Below are the code and all the weights of a small trained network. Each question names an input and a target symbol and asks about switching units off, where a switched-off unit gives its printed mean instead of its output.

import numpy as np


def w(rows, s, z=0):
    codes = np.array(rows[::2]) - 128.0
    scale = np.full(codes.shape[1], s)
    scale[-1] = z or s
    return codes * scale


def norm(h):
    return h / np.sqrt((h * h).mean(-1, keepdims=True) + 1e-5)


def f(y):
    return np.maximum(y, 0)


def softmax(a):
    e = np.exp(a - a.max(-1, keepdims=True))
    return e / e.sum(-1, keepdims=True)


def log_softmax(a):
    a = a - a.max(-1, keepdims=True)
    return a - np.log(np.exp(a).sum(-1, keepdims=True))


def net(x, mask):
    ids = ['βεηλμπτ'.index(c) for c in x.split()]
    T = len(ids)
    res = E[ids] + P[:T]
    r = norm(res)
    for j in range(3):
        rows = slice(4 * j, 4 * j + 4)
        q, k, v = (r @ M[0][rows].T for M in (Q, K, V))
        z = softmax(np.where(np.tri(T) > 0, q @ k.T / 4**0.5, -1e9)) @ v
        o = O[0][rows]
        res = res + np.where(mask[j], z, o[:, -1]) @ o[:, :-1]
    y = f(norm(res) @ A[0][:, :-1].T + A[0][:, -1])
    res = res + np.where(mask[3:15], y, B[0][:, -1]) @ B[0][:, :-1]
    return log_softmax(norm(res)[-1] @ U[:, :-1].T + U[:, -1])


Q, K, V, O, A, B = {}, {}, {}, {}, {}, {}
E = w([
[138,107,61,153,144,210,138,199,218,49,91],'β',
[124,150,197,104,97,173,66,177,65,95,29],'ε',
[108,62,80,79,200,140,120,127,27,75,69],'η',
[109,235,138,137,166,76,58,29,110,40,181],'λ',
[129,6,162,152,42,21,176,151,146,117,86],'μ',
[101,115,129,116,44,186,253,70,148,183,196],'π',
[140,49,102,161,128,221,36,173,181,81,158],'τ',
],0.0027)
P = w([
[4,119,151,130,143,127,122,143,152,124,131],'0',
[53,121,159,145,123,145,137,121,129,81,132],'1',
[78,118,148,140,119,150,134,128,118,89,134],'2',
[100,120,136,135,116,153,133,122,118,96,122],'3',
[116,121,126,129,111,148,129,125,117,103,122],'4',
[131,126,121,118,110,141,119,124,121,108,120],'5',
[145,124,116,119,110,140,120,123,117,118,118],'6',
[162,126,116,113,117,137,118,121,124,126,119],'7',
[181,126,118,117,119,136,123,122,123,136,119],'8',
[203,126,120,108,130,137,124,118,126,138,119],'9',
],0.0047)
Q[0] = w([
[150,70,123,134,139,130,102,178,87,79,36],'H0',
[154,139,147,67,129,121,125,105,20,116,85],'H0',
[79,193,175,125,140,77,137,102,56,142,135],'H0',
[142,50,72,152,117,175,125,161,221,121,133],'H0',
[154,141,136,111,88,189,147,66,145,98,149],'H1',
[197,64,81,62,108,230,130,115,41,70,82],'H1',
[67,141,106,164,168,85,197,119,168,176,211],'H1',
[155,77,129,105,40,253,174,117,103,106,120],'H1',
[112,102,37,145,201,52,138,79,122,146,185],'H2',
[70,143,74,230,161,33,174,137,230,223,252],'H2',
[186,195,148,123,110,198,9,89,123,41,113],'H2',
[144,59,88,68,156,230,109,78,53,7,85],'H2',
],0.0055)
K[0] = w([
[196,98,131,128,122,117,121,148,125,133,110],'H0',
[163,153,127,104,158,148,102,137,118,127,118],'H0',
[92,149,128,147,155,149,91,139,127,88,123],'H0',
[150,98,134,128,71,111,182,121,139,166,133],'H0',
[139,139,99,127,111,131,160,97,132,136,162],'H1',
[206,135,130,120,111,137,135,125,131,149,129],'H1',
[76,127,147,132,126,137,133,134,131,131,128],'H1',
[204,104,108,132,107,153,164,131,126,165,139],'H1',
[83,156,174,139,112,133,104,139,132,111,119],'H2',
[46,129,146,138,130,143,123,135,127,106,125],'H2',
[216,136,97,127,172,118,108,104,119,119,150],'H2',
[254,157,130,135,103,128,123,123,146,145,137],'H2',
],0.009)
V[0] = w([
[97,132,146,146,88,106,193,90,163,174,192],'H0',
[120,200,118,109,145,215,155,114,144,144,163],'H0',
[128,158,163,146,64,120,96,154,161,137,123],'H0',
[141,90,148,162,124,88,71,149,132,88,109],'H0',
[95,191,139,141,151,95,80,109,54,73,117],'H1',
[109,133,64,140,167,83,114,81,120,81,176],'H1',
[122,253,145,107,103,131,118,108,124,121,112],'H1',
[127,95,146,135,97,83,103,120,177,116,129],'H1',
[137,126,107,137,181,117,152,187,124,112,37],'H2',
[171,177,147,149,91,52,80,139,181,116,96],'H2',
[139,139,179,133,132,197,50,165,77,176,146],'H2',
[92,97,188,97,80,96,157,113,78,138,91],'H2',
],0.0036)
O[0] = w([
[217,119,141,64,117,94,91,122,56,94,45,61],'H0',
[148,157,47,164,163,174,37,163,61,122,148,89],'H0',
[142,96,74,127,185,71,176,88,68,114,150,159],'H0',
[119,122,134,165,123,84,197,97,168,170,174,208],'H0',
[202,124,76,40,121,138,151,145,138,191,113,116],'H1',
[192,166,198,155,24,172,134,153,116,166,93,62],'H1',
[152,5,78,128,157,172,114,123,117,142,155,43],'H1',
[148,151,106,154,119,125,173,110,108,107,128,142],'H1',
[124,191,101,31,144,121,55,165,116,70,114,142],'H2',
[61,80,101,129,136,208,183,169,85,56,108,6],'H2',
[125,95,107,29,193,60,166,50,146,141,109,181],'H2',
[179,150,38,129,168,171,116,128,186,151,172,123],'H2',
],0.003,0.0015)
A[0] = w([
[84,210,100,160,139,145,153,241,132,106,143,29],'N0',
[174,186,156,84,115,114,78,185,187,203,83,47],'N1',
[140,60,135,133,108,169,174,193,81,188,63,37],'N2',
[253,106,125,121,106,114,116,131,89,147,96,59],'N3',
[156,102,181,124,103,43,210,175,167,96,87,36],'N4',
[246,100,113,146,103,149,109,102,63,162,139,96],'N5',
[126,151,150,205,91,135,130,134,102,116,117,151],'N6',
[106,109,198,116,123,19,196,118,113,126,56,2],'N7',
[116,99,121,135,149,141,148,111,87,97,121,113],'N8',
[70,120,165,196,158,106,78,111,136,169,191,31],'N9',
[136,120,148,126,142,84,8,214,6,85,68,24],'N10',
[243,107,101,125,114,134,104,136,77,182,111,11],'N11',
],0.0046,0.0027)
B[0] = w([
[201,163,82,180,135,161,119,134,97,162,78,192],'N0',
[217,178,181,126,84,78,47,106,147,192,184,149],'N1',
[149,130,181,134,170,113,133,201,61,152,189,149],'N2',
[66,132,84,205,145,180,179,131,103,78,107,170],'N3',
[148,133,169,64,84,49,202,160,128,108,61,244],'N4',
[164,164,152,87,129,94,58,174,163,173,106,196],'N5',
[108,105,108,103,159,123,134,115,148,144,155,237],'N6',
[195,151,150,97,67,66,203,174,146,98,50,244],'N7',
[127,144,148,144,102,114,113,150,159,147,138,190],'N8',
[124,132,128,152,83,122,198,60,132,120,192,200],'N9',
[144,3,159,148,112,109,37,46,72,82,111,255],'N10',
[62,156,63,222,132,189,223,150,107,55,79,149],'N11',
],0.0054,0.0023)
U = w([
[49,67,41,10,233,134,130,143,168,157,114,93],'β',
[202,186,166,90,100,96,10,128,201,207,171,2],'ε',
[162,135,165,90,74,50,232,176,141,99,39,199],'η',
[137,23,163,157,117,140,25,77,55,57,65,116],'λ',
[79,137,134,200,78,150,201,34,154,105,237,142],'μ',
[142,215,38,233,157,218,149,173,134,137,50,184],'π',
[126,101,206,139,178,147,155,253,43,169,197,144],'τ',
],0.0033,0.00065)

Each question gives the input, a string of symbols that net reads in full, and the target symbol t.
The units are the heads (4 rows each of Q, K, V and O) and the neurons (one row each of A and B). Each row of codes is followed by its name. A weight is (code - 128) times the scale printed after its matrix; where a second scale follows, it is the last column's (O, A, B and U).
mask holds one flag per unit, heads first, then neurons. A switched-off unit (its flag False) gives its mean, the last column of its rows in O or B, instead of its output. The means were averaged over made-up inputs and are rounded, as every weight is.
A unit's drop is (log p(t) with every unit on - log p(t) with that unit switched off) / (log p(t) with every unit on - log p(t) with every unit switched off).
The circuit of an input: a set's keep is (log p(t) with only the set's units on - log p(t) with every unit switched off) / (log p(t) with every unit on - log p(t) with every unit switched off). Starting from the 12 units with the biggest drops (on a tie, the unit counted first), units are removed one at a time, each time the one whose removal leaves the highest keep (on an exact tie, the one counted first), for as long as the keep stays at least 0.8.
units of the circuit, in order: the units of the circuit, biggest drop first
most important unit: the unit with the biggest drop
k most important neurons: the k neurons with the biggest drops, biggest first
heads that matter: for each layer, one digit per head in row order, 1 if its drop is at least 0.15 and else 0, layers parted by /
input ε τ ε η ε, target ε: units of the circuit, in order -> H2, N1
input π π π ε β τ ε ε ε, target β: units of the circuit, in order -> H0, H2, H1
input λ ε λ τ β ε π ε, target μ: most important neuron -> N9
input β π ε τ π ε, target μ: heads that matter -> 100
input λ η ε μ τ β τ λ π, target μ: heads that matter -> 010
input η ε λ ε, target τ: units of the circuit, in order -> H1, N2, H0
input β η μ η λ, target μ: heads that matter -> 101
input η ε ε τ π τ λ τ η ε, target ε: heads that matter -> 100
input π η τ π λ μ τ μ η, target π: units of the circuit, in order -> H2, H0, H1, N0
input λ τ β μ ε, target π: units of the circuit, in order -> H0, H2, N0
input β η η, target ε: heads that matter -> 111
input π ε ε η λ τ λ, target ε: heads that matter -> 111
input μ τ λ η ε π λ, target ε: 2 most important neurons -> N5, N10
input ε π η ε η τ ε η, target β: heads that matter -> 100
input β τ ε μ λ, target μ: heads that matter -> 001
input μ β τ ε β ε λ η, target τ: units of the circuit, in order -> N2, H0, H1, H2
input π μ π β β π μ β λ ε, target τ: units of the circuit, in order -> H2, H0, N2
input τ μ μ τ π η, target μ: heads that matter -> 101
input λ λ μ λ η, target τ: heads that matter -> 110
input τ μ π λ η λ λ λ, target π: 3 most important neurons -> N11, N5, N3
input π μ η, target π: heads that matter -> 101
input ε λ β, target π: heads that matter -> 000
input τ β π ε τ μ τ τ μ ε, target π: heads that matter -> 111
input τ π ε τ τ η η η, target ε: most important unit -> H0
input ε ε λ ε τ, target μ: most important unit -> H0
input τ π τ π π, target π: 4 most important neurons -> N11, N3, N5, N10
input ε ε ε ε τ ε ε τ π η, target μ: heads that matter -> 110
